Below is a small trained network, with its code and all its weights. Each question gives an input and a class and asks what happens when units are switched off, that is, made to give their printed mean instead of their output.

import numpy as np


def w(rows, s, z=0):
    codes = np.array(rows[::2]) - 128.0
    scale = np.full(codes.shape[1], s)
    scale[-1] = z or s
    return codes * scale


def f(y):
    return np.maximum(y, 0)


def log_softmax(a):
    a = a - a.max(-1, keepdims=True)
    return a - np.log(np.exp(a).sum(-1, keepdims=True))


def net(x, mask):
    res = np.array(x, float).reshape(1, 4) / 4 @ E
    y = f(res @ A[0][:, :-1].T + A[0][:, -1])
    res = res + np.where(mask, y, B[0][:, -1]) @ B[0][:, :-1]
    return log_softmax(res[-1] @ U[:, :-1].T + U[:, -1])


A, B = {}, {}
E = w([
[128,128,128],'x0',
[79,111,3],'x1',
[192,235,118],'x2',
[231,69,103],'x3',
],0.02)
A[0] = w([
[88,47,175,190],'neuron 0',
[18,51,53,199],'neuron 1',
[190,207,190,123],'neuron 2',
[134,100,248,196],'neuron 3',
[107,95,177,158],'neuron 4',
[25,191,159,253],'neuron 5',
[141,216,33,83],'neuron 6',
],0.017,0.012)
B[0] = w([
[117,183,67,197],'neuron 0',
[108,21,144,255],'neuron 1',
[178,68,218,218],'neuron 2',
[111,184,54,209],'neuron 3',
[59,111,89,162],'neuron 4',
[61,159,252,222],'neuron 5',
[72,180,50,196],'neuron 6',
],0.017,0.034)
U = w([
[9,222,116,107],'0',
[113,74,202,240],'1',
[133,174,4,168],'2',
[152,62,103,73],'3',
[115,162,226,6],'4',
],0.016,0.018)

Each question gives the input, the list of numbers given to net, and the class t.
The units are the neurons (one row each of A and B). Each row of codes is followed by its name. A weight is (code - 128) times the scale printed after its matrix; where a second scale follows, it is the last column's (A, B and U).
mask holds one flag per neuron, in row order. A switched-off neuron (its flag False) gives its mean, the last column of its row in B, instead of its output. The means were averaged over made-up inputs and are rounded, as every weight is.
A unit's drop is (log p(t) with every unit on - log p(t) with that unit switched off) / (log p(t) with every unit on - log p(t) with every unit switched off).
The circuit of an input: a set's keep is (log p(t) with only the set's units on - log p(t) with every unit switched off) / (log p(t) with every unit on - log p(t) with every unit switched off). Starting from all 7 units, units are removed one at a time, each time the one whose removal leaves the highest keep (on an exact tie, the one counted first), for as long as the keep stays at least 0.8.
units of the circuit, in order: the units of the circuit, biggest drop first
unit that matters most: the unit with the biggest drop
top k neurons: the k neurons with the biggest drops, biggest first
drop when u is switched off: that unit's drop, to one decimal
input [-2,2,-4,-8], class 1: unit that matters most -> neuron 1
input [0,-5,8,-1], class 4: top 3 neurons -> [neuron 2; neuron 1; neuron 3]
input [-4,-7,3,0], class 4: units of the circuit, in order -> [neuron 2; neuron 1]
input [-1,4,-4,2], class 3: top 2 neurons -> [neuron 5; neuron 2]
input [-7,-6,3,-4], class 4: top 2 neurons -> [neuron 2; neuron 1]
input [7,3,0,6], class 3: top 4 neurons -> [neuron 5; neuron 3; neuron 0; neuron 6]
input [0,2,-4,8], class 3: top 3 neurons -> [neuron 5; neuron 3; neuron 6]
input [-1,-4,0,8], class 2: units of the circuit, in order -> [neuron 5; neuron 1]
input [1,-6,0,-4], class 0: top 2 neurons -> [neuron 3; neuron 1]
input [-5,0,-8,2], class 2: units of the circuit, in order -> [neuron 0; neuron 5]
input [2,-5,5,-4], class 4: units of the circuit, in order -> [neuron 1; neuron 2]
input [2,8,0,-5], class 1: top 2 neurons -> [neuron 1; neuron 3]
input [7,0,-7,-3], class 0: top 2 neurons -> [neuron 0; neuron 2]
input [-3,7,-1,-6], class 1: units of the circuit, in order -> [neuron 1]
input [6,2,0,6], class 3: top 2 neurons -> [neuron 5; neuron 3]
input [-7,8,-6,7], class 3: top 2 neurons -> [neuron 5; neuron 1]
input [-7,0,-2,3], class 2: top 3 neurons -> [neuron 5; neuron 2; neuron 1]
input [5,6,-4,-6], class 1: drop when neuron 1 is switched off -> 1.6
input [-8,-2,-3,5], class 2: drop when neuron 5 is switched off -> 0.4
input [-3,-7,8,-4], class 4: drop when neuron 0 is switched off -> 0.0
input [-1,-7,2,-8], class 4: unit that matters most -> neuron 2
